Below are the code and all the weights of a small trained network. Each question names an input and a class and asks about switching units off, where a switched-off unit gives its printed mean instead of its output.

import numpy as np


def w(rows, s, z=0):
    codes = np.array(rows[::2]) - 128.0
    scale = np.full(codes.shape[1], s)
    scale[-1] = z or s
    return codes * scale


def norm(h):
    return h / np.sqrt((h * h).mean(-1, keepdims=True) + 1e-5)


def f(y):
    return np.maximum(y, 0)


def log_softmax(a):
    a = a - a.max(-1, keepdims=True)
    return a - np.log(np.exp(a).sum(-1, keepdims=True))


def net(x, mask):
    res = np.array(x, float).reshape(1, 8) / 4 @ E
    u = 0
    for l in range(3):
        y = f(norm(res) @ A[l][:, :-1].T + A[l][:, -1])
        res = res + np.where(mask[u : u + 5], y, B[l][:, -1]) @ B[l][:, :-1]
        u += 5
    return log_softmax(norm(res)[-1] @ U[:, :-1].T + U[:, -1])


A, B = {}, {}
E = w([
[102,177,125,217,158,98,55,181,165,81,118,150],'x0',
[96,63,112,212,155,185,202,177,79,108,139,48],'x1',
[97,134,197,120,113,192,101,147,87,58,107,215],'x2',
[159,115,142,186,120,133,106,57,114,119,111,136],'x3',
[160,68,246,107,174,77,95,182,124,140,80,67],'x4',
[157,212,149,118,122,104,195,134,106,85,83,98],'x5',
[219,113,121,109,141,181,130,174,114,154,168,132],'x6',
[149,84,107,40,127,143,91,116,204,1,131,94],'x7',
],0.0066)
A[0] = w([
[251,180,104,176,206,175,96,211,157,115,161,163,117],'0.n0',
[76,62,103,118,145,121,54,157,103,139,209,166,62],'0.n1',
[73,130,178,121,40,187,81,135,24,54,154,255,53],'0.n2',
[209,127,65,177,41,139,98,84,190,186,68,51,68],'0.n3',
[182,237,125,117,140,107,191,157,80,60,101,109,2],'0.n4',
],0.0066,0.0042)
B[0] = w([
[26,80,135,84,68,85,191,43,108,110,114,142,204],'0.n0',
[116,172,146,173,76,183,107,41,158,175,50,43,172],'0.n1',
[144,145,182,171,53,127,196,227,166,120,203,40,253],'0.n2',
[93,192,108,83,86,54,91,194,125,108,163,61,181],'0.n3',
[145,170,189,171,146,240,39,106,187,197,25,2,179],'0.n4',
],0.0092,0.0056)
A[1] = w([
[100,205,100,134,86,213,220,149,202,129,169,142,58],'1.n0',
[142,92,126,254,119,155,221,109,205,102,128,71,116],'1.n1',
[155,56,214,100,160,98,89,189,105,133,77,116,8],'1.n2',
[19,127,179,148,140,77,168,129,185,111,124,149,22],'1.n3',
[172,91,149,161,106,46,129,216,165,162,97,130,68],'1.n4',
],0.0064,0.0016)
B[1] = w([
[158,111,80,132,135,98,66,132,93,136,96,138,242],'1.n0',
[134,98,118,108,180,107,125,124,140,118,111,150,253],'1.n1',
[179,152,8,175,85,146,104,118,100,102,122,154,184],'1.n2',
[82,143,140,90,128,86,142,67,122,134,77,123,203],'1.n3',
[117,143,93,135,128,104,132,152,125,147,148,171,177],'1.n4',
],0.015,0.0064)
A[2] = w([
[121,89,121,191,84,210,97,76,230,235,93,79,133],'2.n0',
[127,127,193,179,67,164,168,171,112,63,178,115,203],'2.n1',
[177,214,170,84,88,108,91,102,202,169,140,216,14],'2.n2',
[195,79,135,51,43,180,225,58,78,188,142,108,84],'2.n3',
[105,196,169,187,178,121,178,138,76,254,148,206,6],'2.n4',
],0.008,0.0021)
B[2] = w([
[251,197,224,128,152,137,135,213,95,122,68,73,242],'2.n0',
[81,201,153,121,130,10,196,145,154,141,251,125,197],'2.n1',
[122,39,186,165,247,170,179,218,32,139,137,148,254],'2.n2',
[24,73,186,216,64,118,101,77,166,165,76,139,243],'2.n3',
[130,108,113,2,83,221,71,31,156,39,209,91,222],'2.n4',
],0.0094,0.0044)
U = w([
[194,190,199,166,127,193,112,149,148,121,99,40,100],'0',
[102,119,127,112,91,105,110,142,64,118,122,104,253],'1',
[112,176,116,109,90,61,188,186,163,159,226,75,152],'2',
[65,112,151,158,93,126,108,91,131,142,88,156,183],'3',
[184,153,30,161,75,131,106,136,56,111,113,191,30],'4',
[58,107,156,116,109,127,153,84,154,145,87,155,78],'5',
[170,118,147,37,127,207,105,74,149,28,196,115,120],'6',
[113,57,135,139,254,166,185,169,50,111,147,161,46],'7',
],0.01,0.0032)

Each question gives the input, the list of numbers given to net, and the class t.
The units are the neurons (one row each of A and B). Each row of codes is followed by its name. A weight is (code - 128) times the scale printed after its matrix; where a second scale follows, it is the last column's (A, B and U).
mask holds one flag per neuron, layer by layer. A switched-off neuron (its flag False) gives its mean, the last column of its row in B, instead of its output. The means were averaged over made-up inputs and are rounded, as every weight is.
A unit's drop is (log p(t) with every unit on - log p(t) with that unit switched off) / (log p(t) with every unit on - log p(t) with every unit switched off).
The circuit of an input: a set's keep is (log p(t) with only the set's units on - log p(t) with every unit switched off) / (log p(t) with every unit on - log p(t) with every unit switched off). Starting from the 12 units with the biggest drops (on a tie, the unit counted first), units are removed one at a time, each time the one whose removal leaves the highest keep (on an exact tie, the one counted first), for as long as the keep stays at least 0.8.
units of the circuit, in order: the units of the circuit, biggest drop first
most important unit: the unit with the biggest drop
top k neurons: the k neurons with the biggest drops, biggest first
top k neurons in layer l: the k neurons of layer l with the biggest drops, biggest first
input [5,1,8,-5,2,5,6,-2], class 2: top 2 neurons : (0.n2 2.n1)
input [6,1,6,0,3,-7,-5,-5], class 0: top 2 neurons in layer 0 : (0.n1 0.n0)
input [3,-2,7,-4,-6,2,-6,3], class 2: most important unit : 0.n2
input [8,2,-5,-5,-7,-3,4,8], class 3: units of the circuit, in order : (0.n0 0.n2)
input [0,2,-6,-2,8,0,1,-4], class 4: units of the circuit, in order : (1.n2 0.n2)
input [-7,-1,-5,2,8,-2,-5,-7], class 4: units of the circuit, in order : (1.n2 0.n0 0.n2)
input [5,2,4,3,0,-7,8,3], class 5: top 3 neurons : (0.n0 0.n4 1.n3)
input [8,3,-7,2,-3,-4,7,4], class 3: top 4 neurons : (0.n0 0.n2 2.n1 1.n3)
input [-4,-7,7,2,6,3,1,-5], class 2: units of the circuit, in order : (0.n2 2.n1 1.n0)
input [5,-2,6,4,-6,-8,4,0], class 0: units of the circuit, in order : (0.n1 2.n0)
input [-3,-6,0,6,-4,8,-5,7], class 0: top 3 neurons : (0.n4 1.n1 2.n4)
input [3,2,7,3,0,-3,-7,2], class 2: top 2 neurons : (0.n2 2.n1)
input [-5,2,7,3,-1,5,6,4], class 2: units of the circuit, in order : (0.n2 2.n1)
input [-8,-3,0,4,3,-3,1,7], class 3: units of the circuit, in order : (2.n3)
input [-6,-8,0,1,-4,6,-2,5], class 7: units of the circuit, in order : (2.n2 0.n0)
input [-8,2,8,0,6,-4,-3,-1], class 2: units of the circuit, in order : (2.n1 0.n2)
input [4,5,-6,1,-3,1,8,3], class 5: top 2 neurons : (0.n0 0.n2)
input [5,-8,3,-6,5,-6,-2,7], class 7: units of the circuit, in order : (2.n2 1.n0 2.n4)
input [0,1,3,5,-8,0,-6,0], class 4: top 2 neurons : (1.n0 0.n0)
input [-5,-7,6,6,-6,8,-1,6], class 0: top 4 neurons : (0.n4 0.n2 2.n4 0.n0)
input [6,-1,0,2,-6,8,6,6], class 0: units of the circuit, in order : (0.n4)
input [1,7,-1,4,-5,0,8,-2], class 5: units of the circuit, in order : (0.n0 2.n3)
input [-6,-1,8,-2,4,-4,-5,-5], class 2: top 3 neurons : (0.n2 2.n1 0.n0)
input [-6,-6,-1,-7,8,-2,1,-7], class 4: top 2 neurons : (1.n2 0.n0)
input [-8,-6,7,6,6,8,7,8], class 0: units of the circuit, in order : (2.n4 0.n4)
input [-8,3,-1,4,8,3,7,-4], class 3: top 2 neurons : (2.n3 1.n0)
input [-5,6,-3,-5,3,-3,8,4], class 5: most important unit : 2.n3
